Below are the code and all the weights of a small trained network. Each question names an input and a target symbol and asks about switching units off, where a switched-off unit gives its printed mean instead of its output.

import numpy as np


def w(rows, s, z=0):
    codes = np.array(rows[::2]) - 128.0
    scale = np.full(codes.shape[1], s)
    scale[-1] = z or s
    return codes * scale


def norm(h):
    return h / np.sqrt((h * h).mean(-1, keepdims=True) + 1e-5)


def f(y):
    return y / 2 * (1 + np.tanh(0.7978845608 * (y + 0.044715 * y**3)))


def softmax(a):
    e = np.exp(a - a.max(-1, keepdims=True))
    return e / e.sum(-1, keepdims=True)


def log_softmax(a):
    a = a - a.max(-1, keepdims=True)
    return a - np.log(np.exp(a).sum(-1, keepdims=True))


def net(x, mask):
    ids = ['ΔΘΠΦΩγεζηστ'.index(c) for c in x.split()]
    T = len(ids)
    res = E[ids] + P[:T]
    u = 0
    for l in range(2):
        r = norm(res)
        for j in range(3):
            rows = slice(2 * j, 2 * j + 2)
            q, k, v = (r @ M[l][rows].T for M in (Q, K, V))
            z = softmax(np.where(np.tri(T) > 0, q @ k.T / 2**0.5, -1e9)) @ v
            o = O[l][rows]
            res = res + np.where(mask[u + j], z, o[:, -1]) @ o[:, :-1]
        u += 3
        y = f(norm(res) @ A[l][:, :-1].T + A[l][:, -1])
        res = res + np.where(mask[u : u + 4], y, B[l][:, -1]) @ B[l][:, :-1]
        u += 4
    return log_softmax(norm(res)[-1] @ U[:, :-1].T + U[:, -1])


Q, K, V, O, A, B = {}, {}, {}, {}, {}, {}
E = w([
[83,109,83,145,123,114,186],'Δ',
[159,122,104,122,68,135,133],'Θ',
[166,164,98,122,139,87,97],'Π',
[144,103,73,111,86,123,132],'Φ',
[109,148,118,253,119,161,114],'Ω',
[137,159,125,165,82,141,124],'γ',
[166,121,89,118,118,98,156],'ε',
[107,132,105,159,75,162,105],'ζ',
[98,145,107,169,139,100,170],'η',
[157,126,85,77,95,112,139],'σ',
[164,225,79,95,164,198,150],'τ',
],0.018)
P = w([
[1,118,153,95,15,79,190],'0',
[56,233,151,142,99,31,144],'1',
[39,210,203,125,89,38,130],'2',
[162,89,122,156,53,153,148],'3',
[155,133,191,167,96,118,142],'4',
[105,113,110,122,126,151,94],'5',
[134,121,141,169,118,149,105],'6',
[128,118,117,158,129,158,104],'7',
[127,128,118,167,140,152,102],'8',
[120,122,108,154,145,167,98],'9',
[134,137,101,178,161,158,88],'10',
[125,100,85,136,112,179,73],'11',
[146,84,80,166,113,200,109],'12',
],0.0079)
Q[0] = w([
[130,208,16,123,93,208,169],'L0H1',
[162,83,168,102,190,185,100],'L0H1',
[27,113,170,118,96,166,142],'L0H2',
[175,109,214,108,254,215,124],'L0H2',
[59,124,143,134,130,40,102],'L0H3',
[32,136,12,108,126,164,62],'L0H3',
],0.0066)
K[0] = w([
[210,109,102,144,255,196,108],'L0H1',
[132,70,53,194,142,17,87],'L0H1',
[54,47,197,158,113,207,135],'L0H2',
[162,24,170,204,141,35,41],'L0H2',
[142,2,143,122,78,124,164],'L0H3',
[205,58,24,149,183,191,175],'L0H3',
],0.0063)
V[0] = w([
[211,113,97,194,122,79,119],'L0H1',
[120,194,25,144,168,145,55],'L0H1',
[178,204,103,116,127,137,160],'L0H2',
[135,79,147,197,91,2,102],'L0H2',
[173,253,111,161,168,168,171],'L0H3',
[187,93,50,107,122,157,223],'L0H3',
],0.0087)
O[0] = w([
[108,105,176,174,14,83,106,181],'L0H1',
[161,2,54,144,150,121,204,254],'L0H1',
[180,173,133,99,115,132,157,215],'L0H2',
[57,119,137,106,56,69,54,162],'L0H2',
[117,177,31,160,131,28,77,212],'L0H3',
[202,168,141,169,78,61,183,164],'L0H3',
],0.009,0.0059)
A[0] = w([
[217,85,138,14,105,48,71,252],'L0N1',
[184,204,4,228,113,229,213,117],'L0N2',
[182,96,160,216,60,93,3,187],'L0N3',
[159,199,174,232,173,229,30,84],'L0N4',
],0.0053,0.0026)
B[0] = w([
[67,155,83,175,122,254,156,179],'L0N1',
[183,141,160,8,164,112,116,255],'L0N2',
[189,78,78,72,98,204,199,233],'L0N3',
[145,110,177,119,44,150,54,134],'L0N4',
],0.0096,0.0067)
Q[1] = w([
[45,213,155,132,68,94,64],'L1H1',
[107,218,177,140,191,88,93],'L1H1',
[122,112,134,226,195,114,141],'L1H2',
[201,71,70,188,93,115,113],'L1H2',
[181,92,100,116,155,77,174],'L1H3',
[1,242,195,175,150,144,79],'L1H3',
],0.0098)
K[1] = w([
[73,62,246,95,169,179,156],'L1H1',
[50,163,116,92,80,191,89],'L1H1',
[167,214,97,144,147,200,139],'L1H2',
[175,110,91,136,203,99,129],'L1H2',
[197,114,60,143,121,93,129],'L1H3',
[2,99,160,112,82,152,190],'L1H3',
],0.0088)
V[1] = w([
[184,182,87,142,98,175,133],'L1H1',
[117,47,135,126,102,207,168],'L1H1',
[74,117,144,184,110,103,156],'L1H2',
[135,96,106,99,128,82,220],'L1H2',
[148,93,226,241,104,137,88],'L1H3',
[101,126,159,6,133,173,175],'L1H3',
],0.012)
O[1] = w([
[159,70,171,39,99,52,180,234],'L1H1',
[40,151,173,104,163,215,203,168],'L1H1',
[214,238,145,196,204,83,197,126],'L1H2',
[127,93,91,255,140,173,195,205],'L1H2',
[145,224,30,61,118,182,165,2],'L1H3',
[154,131,191,183,155,138,8,119],'L1H3',
],0.0091,0.0088)
A[1] = w([
[1,165,117,172,116,122,130,255],'L1N1',
[210,78,209,153,149,115,95,180],'L1N2',
[139,66,78,183,154,176,199,107],'L1N3',
[82,121,137,120,235,40,202,225],'L1N4',
],0.01,0.0043)
B[1] = w([
[149,36,81,93,119,110,123,195],'L1N1',
[182,108,109,36,187,110,183,244],'L1N2',
[196,139,134,117,115,135,3,254],'L1N3',
[170,139,135,87,82,208,105,207],'L1N4',
],0.011,0.0078)
U = w([
[148,142,124,215,204,177,135,243],'Δ',
[133,169,208,78,76,136,98,61],'Θ',
[94,2,139,146,97,106,86,166],'Π',
[121,115,190,158,161,194,197,89],'Φ',
[101,138,10,60,128,140,153,117],'Ω',
[114,169,137,70,77,101,43,102],'γ',
[130,160,167,150,44,46,199,28],'ε',
[116,124,152,73,180,248,40,247],'ζ',
[133,167,76,182,131,80,77,187],'η',
[203,125,224,51,208,140,172,228],'σ',
[128,119,111,114,168,91,123,1],'τ',
],0.0079,0.0018)

Each question gives the input, a string of symbols that net reads in full, and the target symbol t.
The units are the heads (2 rows each of Q, K, V and O) and the neurons (one row each of A and B). Each row of codes is followed by its name. A weight is (code - 128) times the scale printed after its matrix; where a second scale follows, it is the last column's (O, A, B and U).
mask holds one flag per unit, layer by layer, with each layer's heads first. A switched-off unit (its flag False) gives its mean, the last column of its rows in O or B, instead of its output. The means were averaged over made-up inputs and are rounded, as every weight is.
A unit's drop is (log p(t) with every unit on - log p(t) with that unit switched off) / (log p(t) with every unit on - log p(t) with every unit switched off).
The circuit of an input: a set's keep is (log p(t) with only the set's units on - log p(t) with every unit switched off) / (log p(t) with every unit on - log p(t) with every unit switched off). Starting from the 12 units with the biggest drops (on a tie, the unit counted first), units are removed one at a time, each time the one whose removal leaves the highest keep (on an exact tie, the one counted first), for as long as the keep stays at least 0.8.
units of the circuit, in order: the units of the circuit, biggest drop first
unit that matters most: the unit with the biggest drop
k most important neurons of layer l: the k neurons of layer l with the biggest drops, biggest first
which heads matter: for each layer, one digit per head in row order, 1 if its drop is at least 0.15 and else 0, layers parted by /
input Ω ζ Ω Π ζ η Ω Ω γ, target Ω: units of the circuit, in order => [L1H3; L0N1]
input Δ Π η Ω Π, target η: 3 most important neurons of layer 0 => [L0N1; L0N2; L0N3]
input ε η Π Π Ω Ω η, target Ω: which heads matter => 010 / 001
input Ω Π Π Ω η Ω γ Ω Ω Δ Ω, target Ω: units of the circuit, in order => [L1H3; L0H2]
input ε ε Θ, target ε: units of the circuit, in order => [L0N2; L0H1; L1N3]
input Ω ζ Θ, target Ω: units of the circuit, in order => [L0N2; L1H3; L0H2; L0N1]
input ζ ε Π Φ ε, target Π: unit that matters most => L0H3
input Δ η Ω, target Δ: which heads matter => 011 / 110
input ζ τ Ω, target σ: units of the circuit, in order => [L0H2; L0N2]
input γ σ Π, target γ: which heads matter => 101 / 010
input Φ τ Π Θ ζ ζ ζ Φ Φ Π Π, target Π: which heads matter => 100 / 010
input γ Φ ε ε ε ζ η, target ε: units of the circuit, in order => [L0H1; L0N2; L0H2; L1H2]
input Π Ω Π Θ Ω Φ Ω Ω η Ω Ω σ, target Ω: units of the circuit, in order => [L1H3; L0N1]
input Π ζ ζ ζ σ, target ζ: which heads matter => 001 / 100
input Φ σ Ω, target Φ: most important neuron of layer 1 => [L1N3]
input ζ Δ γ, target ζ: which heads matter => 101 / 101
input Ω η Δ, target Ω: which heads matter => 111 / 111
input Δ Δ Δ ζ, target Δ: which heads matter => 011 / 110
input ζ Π ζ Φ σ, target ζ: which heads matter => 001 / 001
input Π ε ε γ, target ε: which heads matter => 110 / 010
input σ ε Φ, target σ: unit that matters most => L0H1
